Each matrix's rows are made from only a few directions, up to rounding. Fill in the rest of each cut row.
(in the rows, 128 means zero)
From 2 directions:
[[113 178 159 137  80  70 151  90 126  91 150 206  81]
 [126 132 126 125 127 126 121 127 130 131 129 135 126]
 [132 121 137 137 129 130 148 128 121 117 128 113 129]
 [125 138 133 129 119 117 131 121 128 122 132 143 119]]
Cut rows, each with the rest of it:
[117 156 123 116 111 105 102 115 139] : [134 135 179 110]
[112 170 121 110 103  94  88 109 144] : [138 139 203 102]
[107 183 117 103  97  84  73 105 150] : [143 142 226  95]
[124 140 128 125 120 118 121 122 131] : [128 131 148 120]
[116 158 125 116 109 102 103 114 139] : [133 136 182 108]
[140  92 116 129 158 165 128 151 124] : [143 114  70 158]

From 2 directions:
[[147 141 149 135 127 104 125 131 118 147 121 124 112]
 [159 146 136 126 127  87 135 141 117 167 110 113 102]
 [131 130 133 130 128 125 127 128 126 130 127 128 126]
 [122 126 136 133 128 136 123 123 128 118 134 133 133]]
Cut rows, each with the rest of it:
[68 89 87] : [119 131 205 126 110 155  60 157 149 179]
[135 135 151] : [138 127 120 121 125 121 131 129 130 122]
[133 128 109] : [117 129 120 138 136 131 140 120 120 124]
[105 111  97] : [117 130 157 134 126 142 106 135 132 148]

From 3 directions:
[[ 98 143 180 198 134  59  98  31 113 134 122 173 102]
 [ 91 137 157 152 124 118 119  92 132 135 139 155 103]
 [137  73 144 161 111  91  90 117 146 179 152 139 130]
 [128 137 140 150 134 101 120  95 117 123 118 138 125]]
Cut rows, each with the rest of it:
[121  82 150 159 110 101] : [ 95 115 149 176 156 145 121]
[126 184 125 124 151 127] : [151 103  99  78  94 128 126]
[104 187 129 114 144 150] : [157 113 109  81 107 132 115]
[102 119 144 136 117 134] : [121 123 142 146 148 143 112]
[166 140  97 102 142 136] : [146 154 112 101 103 100 153]
[163 116 110 123 133 117] : [126 142 121 126 116 111 149]

From 2 directions:
[[150 134 138 126 118 125 120 134 106 144 165 151 109]
 [178 125 148 136 119 113 108 155 119 153 205 167  72]
 [116 123 122 131 136 129 132 127 146 118 107 114 136]
 [126 130 127 126 127 130 129 125 123 128 125 128 132]]
Cut rows, each with the rest of it:
[151 120 136 137 130 118 118] : [146 142 136 161 141  96]
[109 134 121 121 127 136 136] : [113 119 121 100 116 154]
[139 135 134 123 119 128 124] : [127 106 138 148 142 122]
[130 125 128 131 131 126 127] : [132 137 127 129 127 123]

From 3 directions:
[[133 134 120 126 130 130 123 125 137 133 135 132 139]
 [160 122 107 133 131  96 108 157 180 130 152 130 163]
 [110 127 135 125 127 136 135 122 112 123 120 129 117]
 [112 139 102 117 135 128 114 126 163 129 151 151 167]
 [203 130 115 143 131 109 110 144 162 151 145 112 148]]
Cut rows, each with the rest of it:
[ 99 127 136 123 126] : [137 137 120 110 119 119 133 116]
[189 124 119 142 129] : [104 113 149 160 142 141 113 143]
[ 86 127 118 116 130] : [125 125 131 142 114 136 148 145]
[128 129 127 127 128] : [129 128 127 129 129 129 129 129]

From 3 directions:
[[118 141 123 114 130 130 114 132 143 118 121 111 144]
 [134 126 124 150 108 122 178 115 107 142 126 127 120]
 [127 121 128 147 124 139 151 140 112 134 100 114 139]
 [175  47 172 171 170 141  96 150  78 158 152 227  57]]
Cut rows, each with the rest of it:
[122 146 116 127 107 117 160 110] : [130 129 131 111 134]
[133 113 135 142 134 137 131 140] : [115 134 115 133 126]
[112 159 111 114 108 120 149 115] : [144 119 122  92 152]
[116 148 113 135 103 126 174 120] : [125 129 107  91 151]
[110 158 111 118 109 126 151 121] : [141 119 111  85 158]

From 3 directions:
[[161  52 158 152  96  77  86 166  81 191 110 108 109]
 [150  91 145 178  94  54 123 133 172 135 152 117 144]
 [117 128 144 101 120 171 117 117  95 137 124 143 119]
 [117 144 127 113 132 154 133 117 126 118 130 137 129]
 [122 103 170 108  91 162 102 111  92 151 134 149 120]]
Cut rows, each with the rest of it:
[123 130 130 106 134 158 120] : [130  94 138 114 132 116]
[126 129 130 123 128 136 127] : [126 123 128 127 130 127]
[130 112 149 137 102 118 121] : [118 137 133 143 135 134]
[128 121 138 129 118 128 124] : [124 127 132 132 132 129]
[152 105 115 170 130  56 130] : [155 155 136 126 102 133]
[127 138 113 119 148 137 131] : [138 114 129 113 122 121]
[129 126 121 114 143 142 121] : [142  95 142 108 122 114]

From 3 directions:
[[ 99 143 171 133 141 130 153 107 147 154 132 123 100]
 [133  88 112 124 140  96 150  69 140 166  54  66 175]
 [150 115  79 111 114 119 111 150 123 132  96 128 154]
 [141 127 107 124 119 131 112 149 118 112 134 140 135]
 [113 126 165 144 144 127 148  90 133 131 136 109 122]]
Cut rows, each with the rest of it:
[ 81 151 197 134 150 130] : [170  92 161 175 129 118  83]

From 3 directions:
[[136 132 117 126 118 146 147 111 126 134 114 134 126]
 [157 130  86  78 114 162 186 129  91 132 136  91 158]
 [ 70 117 192 217 146  89  39 114 201 128  97 193  82]
 [129 118 117  90 139 119 134 166 106 118 164  82 161]
 [ 92 107 140 151 134 134 106 125 162 131 109 133 135]]
Cut rows, each with the rest of it:
[151 138 110 112 117] : [144 158 117 109 132 125 126 128]
[108 126 160 158 143] : [ 95  81 139 149 121 134 147 110]
[136 132 119 125 121] : [140 143 117 124 132 120 131 127]
[127 128 136 124 137] : [109 114 146 123 121 146 120 129]
[122 125 128 134 126] : [134 128 121 136 131 119 132 128]
[112 118 133 135 132] : [129 118 131 141 128 124 126 133]
[120 121 122 131 124] : [144 135 118 137 133 114 128 134]

From 2 directions:
[[142 100 121 137 103 127 120  96 128 144 110 131 145]
 [ 94 155 143  82 151 122 118 151 150  88 163  89 106]
 [140 108 122 139 111 128 124 106 126 142 113 134 141]
 [147  90 119 140  94 126 116  85 129 149 104 131 151]]
Cut rows, each with the rest of it:
[155 119 116 172 121 136 146] : [127 103 161 102 169 140]
[131 118 127 127 119 127 123] : [116 131 131 124 125 133]
[160 111 113 177 114 136 145] : [118 102 166  96 172 145]
[145 128 120 159 128 134 143] : [134 109 149 113 158 133]

From 2 directions:
[[162 128  87 137 160 150 144 126 140 134 151 111  99]
 [164 125  83 149 153 144 149 117 156 149 155 130 105]
 [109 130 152 114 117 122 116 136 110 114 114 123 138]]
Cut rows, each with the rest of it:
[142 124 109 150 126] : [124 141 113 158 154 141 153 129]
[144 121 104 162 119] : [118 146 104 173 168 145 172 135]

From 3 directions:
[[ 98 123 144 145 137 123 134 146 130 142 142 125  99]
 [165 126 126 117 112 144 126 120 150 105 114 120 163]
 [ 39 117 180 180 163  55 170 162 103 132 183 125  68]
 [ 54 101 210 191 146 104 169 192 167 128 177 100  71]]
Cut rows, each with the rest of it:
[123 126 139 135 134  89] : [147 122 114 103 141 128 141]
[114 118 154 145 128 134] : [137 150 152 127 138 116 115]
[111 117 154 146 127 149] : [131 156 159 139 136 115 105]
[101 132 130 137 146  70] : [147 118  87 117 148 139 122]
[157 124 124 118 110 180] : [111 135 165 135 108 119 138]
[136 129 130 126 128 103] : [139 117 118 105 132 129 148]
[106 129 138 139 142  79] : [148 124 101 113 147 133 125]

From 3 directions:
[[124  92  90 114 133 113 153  77 140 152 123  96 161]
 [119 107 125 123 156 168 176  94  81 173 158 100 187]
 [136  75 151 131 209 162 163 126  67 186 185 116 184]
 [122 190 127 132  60 111  92 151 168  72  86 151  70]]
Cut rows, each with the rest of it:
[124 139 135 130 126 144 136] : [129 114 131 133 128 134]
[120 154 139 132 116 157 140] : [131 105 128 134 129 135]
[132 131  93 120  83  65  90] : [121 202  87  79 133  81]
[116 176 165 140 121 190 147] : [150  72 131 151 138 140]
[109 145  71 111  63 109 144] : [ 66 170 115  83  96 135]
[127 151 128 130 102 119 111] : [139 146 104 111 138 103]
[119 162 118 127  84 125 121] : [124 147 103 103 130 109]

From 3 directions:
[[169 136  73 110  30  87 120 144 136 157 127 125 108]
 [137 156 124 127 132 132 142 156 122 157  91 132 132]
 [115 116 144 118 140 133 131 131 140 104 132 129 127]
 [136 104 108 139  97 112 105  87 123 118 174 121 120]
 [135 114 114 117  92 112 120 123 139 117 145 126 118]]
Cut rows, each with the rest of it:
[117 136 146 134 164 144] : [136 133 123 130 114 131 137]
[115 113 141 138 151 136] : [121 104 124 111 150 126 132]
[134 124 117 145 123 124] : [116 103 115 137 148 124 129]
[132 138 127 109 114 124] : [140 159 140 131 104 132 124]
[115 135 150 122 160 143] : [142 147 133 122 106 132 134]

From 3 directions:
[[116 136 123 116 141 112 116  92 118 109 123 111 149]
 [132 110 133 137 108 127 134 146 147 134 135 139 106]
 [124 137 140 115 150 151 114 112 109 106 113 120 122]
 [115 144 137 106 161 140 105  85 101  92 109 108 138]
 [ 99 141 134  94 166 117  90  43 100  65 107  90 152]]
Cut rows, each with the rest of it:
[145 127 132 142 119 154 144 174 133 156 131] : [149 108]
[128 140 123 125 138 130 128 124 117 131 125] : [124 142]
[130 126 117 135 116 109 136 134 138 142 137] : [130 139]
[125 117 120 134 111 103 132 127 145 133 138] : [128 132]
[134 136 124 132 131 136 135 142 123 142 128] : [133 133]

From 2 directions:
[[156 152  99 151 145 123 121 133 153 138 124 120 117]
 [ 57  96 201  80 115 150 114 127 123 116 137 192 128]
 [156 145 100 148 138 121 128 130 139 135 124 110 124]]
Cut rows, each with the rest of it:
[115  96 140 110  98 123 155 117  74 112 131 100] : [154]
[105 129 152 116 135 139 111 132 149 130 131 166] : [117]

From 3 directions:
[[145 124 123 120 136 144 136 110 112 130 127 127 132]
 [121 188 115 196 208 109 121 201 144  75  81 118 150]
 [139 128 140  91  81 151 143  94 129 147 146 139 115]
 [ 71 179 145 173 118  74 107 213 193 102 112 133 119]
 [ 67  75 133 146 108  58  85 163 153 145 146 121 119]]
Cut rows, each with the rest of it:
[ 88 119 143 129  88  92 110 151 161 139 142 132] : [113]
[131 171 140 124 108 141 142 137 149 119 123 138] : [121]
[143 165 140 108  98 156 149 116 139 127 130 140] : [119]

From 3 directions:
[[ 95 169 152  75 145 128  86 152  88 138 137 129 112]
 [144 147 140 148 127 146 114 112 103 141 116 150 132]
 [ 64 138 144  72 143 120 105 184 145 111 160  91 108]
 [ 66 130 160 141 131 159 108 187 179 102 163  89 117]
 [ 69 216 193  72 155 161  36 172  55 149 142 139 103]]
Cut rows, each with the rest of it:
[145 142 121 100 133 111 122 109  89] : [144 115 146 127]
[ 84 180 171  94 145 151  71 162  92] : [137 141 129 111]
[105 163 150  94 140 134  92 144  94] : [138 133 132 117]
[154 127 121 141 124 127 135 105 114] : [137 114 144 135]

From 3 directions:
[[ 94 122 118  67  88 144  54  65 146 142 106  65 129]
 [127 107 126 133 143 128 124 120 117 111 140 113 106]
 [102 159 127  76  66 141  86  90 159 159  93 106 171]
 [151 103 118 156 199 118 131 165 108 129 149 139  80]]
Cut rows, each with the rest of it:
[105 111 137 120  83 136 133  79] : [123  84 135  95 136]
[132 130 128 133 134 126 133 137] : [127 131 129 135 128]
[158 134 136 180 165 114 190 184] : [113 119 146 183 126]

From 2 directions:
[[130 177 148 165 125 155 137 147 144 128 121 124 137]
 [128 123 139  39 133 140 163  82  67 185  86 156 137]
 [127  99 116 106 130 112 123 117 118 129 132 130 123]
 [128 129 117 201 124 116  98 166 179  80 164 105 120]]
Cut rows, each with the rest of it:
[127 110 125  83 131] : [124 138 105 100 150 115 140 128]
[127 112 120 126 128] : [118 121 127 130 121 135 126 124]

From 2 directions:
[[165 120 109 144 142 145  85 112 118  72  99 108 100]
 [137 124 128 125 134 140 108 123 130  91 116 112 113]
 [123 128 134 121 128 131 128 129 132 121 129 124 126]]
Cut rows, each with the rest of it:
[182 117 101 152 147 152  67] : [105 114  50  86 100  89]
[108 131 142 113 123 126 142] : [135 136 137 140 129 135]
[119 130 132 125 124 122 140] : [132 130 146 136 135 136]

From 2 directions:
[[131 119 142 132  93 117 134 114 122 124 105 134 156]
 [111  78 181  79  84 129 130 146  92 158  51  87 150]
 [120 104 154 106 105 128 129 135 111 141  91 110 140]
 [119 131 118 109 177 147 119 157 128 142 148 107  84]]
Cut rows, each with the rest of it:
[114  95 162  90 111] : [134 127 148 104 152  81  95 132]
[122 118 137 112 131] : [133 126 139 120 138 116 114 122]
[119 121 131 107 152] : [140 122 150 122 142 127 107 104]
[132 120 141 136  89] : [115 135 110 124 121 105 138 161]
[132 127 131 136 110] : [121 132 117 128 122 121 136 144]
[133 138 118 142 128] : [124 129 119 136 119 141 141 131]
[106 102 147  74 165] : [153 117 176 107 164 108  77  85]

From 2 directions:
[[149 100  37 101 111 117 106 144  44 100 181 186 176]
 [151 179 159 115  80 183 191  83 159 105 120 131  75]
 [ 92 103 168 160 183  88  89 157 163 170  96  82 140]]
Cut rows, each with the rest of it:
[120 156 190 142] : [128 147 155 109 186 141  93  93  87]
[121 136 158 137] : [134 131 134 124 155 138 110 109 113]
[126 137 146 132] : [127 134 137 122 145 131 118 118 116]

From 2 directions:
[[143 134 122 107 119 127 122 128 117 137 132 149 150]
 [205 146 145  98 112 133  79 144 126 104 126 135 189]
 [ 60 113 109 149 140 123 173 113 126 154 131 128  78]
 [147 134 127 112 121 128 118 130 122 129 130 140 149]]
Cut rows, each with the rest of it:
[175 139 138] : [109 118 131  98 138 126 114 127 133 166]
[192 144 140] : [ 99 113 132  88 140 124 111 127 139 181]
[128 128 126] : [125 127 128 129 127 126 130 129 131 130]
[ 29 105 107] : [168 150 121 191 108 132 157 131 117  48]
[166 135 142] : [122 124 132 101 137 133 108 124 120 152]

From 2 directions:
[[138 141 132 141 133 135 137 115 148 132 128 133 122]
 [100  43 107 124 115 163 101 158  67 115 146 120 215]
 [132 141 131 129 130 123 132 123 138 130 125 129 115]
 [134 133 130 139 131 137 133 120 140 131 129 131 129]]
Cut rows, each with the rest of it:
[116 123 126 105 123 106] : [118 144 105 123 124 122 119]
[136 173 138 116 132  94] : [137 121 148 133 115 129  73]
[137 138 131 141 132 137] : [136 116 146 132 129 132 126]
[132 119 127 142 130 147] : [131 122 134 129 133 131 146]
[144 153 135 146 135 135] : [142 109 160 135 127 135 112]

From 3 directions:
[[ 72 153 183 123 113 180  93 184 113  71 128 117  88]
 [133 120 113 127 144 111 142 111 118 152 122 140 136]
 [ 85 113 154  94 123 138  88 136 110 106 124 124 146]
 [ 55 124 175  93 129 157  81 158  92  92 119 129 125]]
Cut rows, each with the rest of it:
[ 96 144 154 130 131 154] : [120 156 111 107 123 131  99]
[112 118 135 112 129 127] : [113 126 119 125 125 129 141]
[ 83 142 176 116 107 170] : [ 87 172 123  74 132 112 108]
[151 147 114 159 137 129] : [162 131 134 142 128 135  99]
[165 146 106 163 134 123] : [167 125 142 147 131 132 103]
[104 143 148 133 131 149] : [124 152 115 112 125 130 102]

From 3 directions:
[[145 172 153 109 127 113 190 136 131 108 103 121 121]
 [135 190 117 127 123 100 193 131 123 121 116 108 114]
 [167  66 202  94 146 182  97 140 149 102  99 158 148]
 [133 152  59 162 132 127 127 119 117 149 142 101 119]
 [131 115 115 136 132 139 109 125 127 134 133 127 130]]
Cut rows, each with the rest of it:
[153 114  72 158 143 160] : [ 95 120 124 145 136 110 129]
[ 96 146 185  96 109  87] : [165 135 131 111 123 146 125]
[149  66 205  93 139 169] : [ 95 139 147 105 106 162 147]
[131 143 128 126 127 122] : [145 129 127 125 124 124 125]
[103 141 153 114 115 100] : [148 131 128 122 130 137 125]
[ 71 168 127 126 101  64] : [161 125 117 134 148 129 116]

From 3 directions:
[[115 115 107 125 185 148 144 180 136 127 140 149 158]
 [122 147  73 114 183 127 121 138 135 132 141 127 151]
 [144 190  64 101 109  73  75  30 117 122 116  60 130]
 [133  95 217 159  56 151 153 136 128 142 125 165  69]]
Cut rows, each with the rest of it:
[116  89 157 137 150 154 155 189 130 118 128 152] : [153]
[137 141 131 123  92 103 108  83 117 116 112  93] : [128]
[118  94 158 140 142 155 155 181 132 127 132 158] : [136]

From 2 directions:
[[123 121 104 115 137 128 141 130 131 144 116 144 150]
 [120 133 121 120 141 124 135 131 124 136 124 149 140]
 [132 147 173 149 120 124 106 127 119 101 150 111  92]
 [149 105 125 141  93 141 119 120 146 118 128  75 109]]
Cut rows, each with the rest of it:
[130 132 141 135] : [123 128 121 127 127 120 134 120 117]
[123 130 121 121] : [137 126 134 130 126 135 124 142 138]
[135 135 157 145] : [114 128 111 125 126 108 142 105 100]
[128 121 114 122] : [129 130 134 128 131 136 121 131 138]
[133 132 146 139] : [118 129 117 126 127 115 137 112 110]
[119 139 131 123] : [143 122 131 132 120 131 129 150 135]
[132 122 124 129] : [122 131 128 126 132 128 126 119 127]

From 2 directions:
[[139  85 148 117 121 142 122 115 125  73 104  65 103]
 [116 177 105 134 133 116 137 144 131 190 153 199 157]
 [114 154 112 175 155  92 124 133 129 171 159 178 142]]
Cut rows, each with the rest of it:
[123 139 122 140 135] : [118 128 131 128 144 138 147 134]
[112 176 103 161 148] : [ 98 131 141 130 195 163 205 155]
[129 116 133 137 133] : [124 124 123 127 115 126 114 120]

From 2 directions:
[[126 153  76 177 181 140 202 190  93  54 208 139 114]
 [105 151 121 149 143 114 133 136 123 129 119 126 142]
 [155  93 155  87  92 140  95  96 146 155 109 126 117]]
Cut rows, each with the rest of it:
[134 118 140 114] : [114 129 113 114 136 142 115 126 127]
[136 117 138 115] : [116 131 116 117 134 138 119 127 125]
[139 116 133 117] : [119 135 124 122 131 130 130 129 121]
[115 137 133 132] : [128 118 118 122 131 141 108 125 139]
[131 131 115 138] : [140 133 147 143 119 108 151 131 122]
[122 136 123 137] : [135 125 134 134 124 123 131 128 131]
[132 124 128 125] : [127 131 129 128 128 126 132 129 125]

From 3 directions:
[[ 99 137 151 137  65 186  93  89  71 166  65  70 126]
 [123 150 144 140 145 119 132 139 140 126 126 144 115]
 [141 103  90 121 146  86 151 137 146 102 163 151 146]
 [138 166 201 115 135 203  94 141 134 163 106 110  89]
 [ 77 152 143 166  67 149 107  87  69 157  55  87 127]]
Cut rows, each with the rest of it:
[160 109 114 103 162 115] : [141 151 162 110 174 151 131]
[135 135 149 119 129 156] : [116 131 129 140 124 119 117]
[157 111 125 101 148 137] : [130 144 150 122 160 135 128]
[111 130 122 142 110 122] : [127 115 111 131 110 120 133]

From 2 directions:
[[ 81  65  84 103 178 146 133 113 133 121  98  83 111]
 [108  99 110 131 162 128 134 130 128 137 110 116 131]
 [106 104 107  90 126 151 124 104 135 101 124  93  99]
 [ 68  45  72 109 204 144 138 117 133 130  85  76 116]]
Cut rows, each with the rest of it:
[168 180 166 158  94 108 126 146] : [122 142 150 172 149]
[113 110 114 108 132 140 127 116] : [132 115 123 107 113]
[ 95  96  95  48 102 175 116  77] : [142  67 131  63  67]

From 2 directions:
[[141 124  92 150 122 149 103  99 133 116  94 168  99]
 [140 121  71 135  96 146 106  90 154  88  58 215  93]
 [139 125  94 146 119 146 107 101 135 114  94 169 102]]
Cut rows, each with the rest of it:
[104 136 206  95] : [153  90 173 188 107 165 211  29 185]
[123 127 122 111] : [111 120 137 130 142 110 111 152 132]
[140 122  72 136] : [ 98 146 105  90 153  90  61 212  93]
